Below are the code and all the weights of a small trained network. Each question names an input and a class and asks about switching units off, where a switched-off unit gives its printed mean instead of its output.

import numpy as np


def w(rows, s, z=0):
    codes = np.array(rows[::2]) - 128.0
    scale = np.full(codes.shape[1], s)
    scale[-1] = z or s
    return codes * scale


def f(y):
    return np.maximum(y, 0)


def log_softmax(a):
    a = a - a.max(-1, keepdims=True)
    return a - np.log(np.exp(a).sum(-1, keepdims=True))


def net(x, mask):
    res = np.array(x, float).reshape(1, 5) / 4 @ E
    y = f(res @ A[0][:, :-1].T + A[0][:, -1])
    res = res + np.where(mask, y, B[0][:, -1]) @ B[0][:, :-1]
    return log_softmax(res[-1] @ U[:, :-1].T + U[:, -1])


A, B = {}, {}
E = w([
[159,18,176,181,155,214,58,212,215],'x0',
[70,148,1,220,127,192,220,37,220],'x1',
[10,24,131,175,177,60,208,101,217],'x2',
[99,123,169,22,31,241,216,32,10],'x3',
[17,16,93,235,7,59,82,220,101],'x4',
],0.0045)
A[0] = w([
[156,225,39,174,91,148,170,69,82,248],'N1',
[9,28,220,64,23,64,206,128,25,252],'N2',
[214,233,206,3,192,166,127,82,26,215],'N3',
[18,149,36,94,214,111,246,6,200,216],'N4',
[238,236,204,5,188,186,107,57,34,166],'N5',
[227,202,191,101,240,47,46,187,210,215],'N6',
[63,30,33,223,154,162,153,153,229,143],'N7',
[32,18,115,223,172,12,50,250,240,221],'N8',
[103,219,47,148,144,125,223,42,137,157],'N9',
],0.0043,0.0037)
B[0] = w([
[202,234,71,59,65,90,114,40,66,213],'N1',
[19,46,209,28,57,179,98,24,14,250],'N2',
[228,206,243,167,253,124,13,168,93,253],'N3',
[45,162,28,7,133,41,228,17,154,222],'N4',
[232,248,228,172,239,158,29,156,147,247],'N5',
[243,211,206,94,240,55,34,143,239,215],'N6',
[170,139,157,75,229,56,66,89,236,200],'N7',
[224,36,239,214,227,134,17,239,123,254],'N8',
[155,199,93,80,68,107,169,46,37,192],'N9',
],0.0043,0.0075)
U = w([
[254,178,237,198,248,193,17,211,235,152],'0',
[68,180,91,248,58,193,250,246,164,3],'1',
[173,237,120,52,147,40,125,68,53,213],'2',
[20,8,238,144,32,170,71,197,4,128],'3',
[14,116,19,20,47,199,248,13,147,133],'4',
[18,29,32,146,208,35,232,142,245,46],'5',
[237,157,118,172,25,209,87,200,47,115],'6',
[143,205,16,245,10,51,83,231,203,144],'7',
],0.0043,0.0039)

Each question gives the input, the list of numbers given to net, and the class t.
The units are the neurons (one row each of A and B). Each row of codes is followed by its name. A weight is (code - 128) times the scale printed after its matrix; where a second scale follows, it is the last column's (A, B and U).
mask holds one flag per neuron, in row order. A switched-off neuron (its flag False) gives its mean, the last column of its row in B, instead of its output. The means were averaged over made-up inputs and are rounded, as every weight is.
A unit's drop is (log p(t) with every unit on - log p(t) with that unit switched off) / (log p(t) with every unit on - log p(t) with every unit switched off).
The circuit of an input: a set's keep is (log p(t) with only the set's units on - log p(t) with every unit switched off) / (log p(t) with every unit on - log p(t) with every unit switched off). Starting from all 9 units, units are removed one at a time, each time the one whose removal leaves the highest keep (on an exact tie, the one counted first), for as long as the keep stays at least 0.8.
units of the circuit, in order: the units of the circuit, biggest drop first
unit that matters most: the unit with the biggest drop
k most important neurons: the k neurons with the biggest drops, biggest first
drop of u: that unit's drop, to one decimal
input [-2,1,8,8,7], class 4: unit that matters most	N4
input [-2,7,-6,-8,-1], class 7: units of the circuit, in order	[N3; N5]
input [-3,0,-7,7,-1], class 0: 2 most important neurons	[N5; N3]
input [-3,-5,8,-2,6], class 3: units of the circuit, in order	[N2; N6]
input [7,2,2,5,-2], class 3: units of the circuit, in order	[N6; N5]
input [5,7,-6,7,8], class 4: units of the circuit, in order	[N8; N3]
input [-4,-2,7,-5,7], class 3: units of the circuit, in order	[N2; N5]
input [-4,-4,-5,4,-5], class 0: 2 most important neurons	[N5; N3]
input [-2,3,-4,3,5], class 4: units of the circuit, in order	[N8; N3; N5]
input [-4,-2,-7,0,-1], class 0: units of the circuit, in order	[N5; N3]
input [-7,-3,0,0,6], class 3: 2 most important neurons	[N2; N4]
input [-5,-6,0,8,1], class 3: 4 most important neurons	[N2; N6; N4; N7]
input [-8,-8,-5,4,-2], class 0: 3 most important neurons	[N5; N3; N4]
input [-8,-4,2,8,5], class 3: most important neuron	[N2]
input [-3,2,4,-2,8], class 3: 3 most important neurons	[N8; N2; N6]
input [-3,0,0,7,6], class 4: 3 most important neurons	[N8; N3; N5]
input [-8,8,4,5,0], class 4: drop of N6	0.0
input [1,-5,-2,3,5], class 3: drop of N2	0.1
input [7,7,-1,6,3], class 4: drop of N3	0.2
input [2,6,1,2,4], class 5: unit that matters most	N7
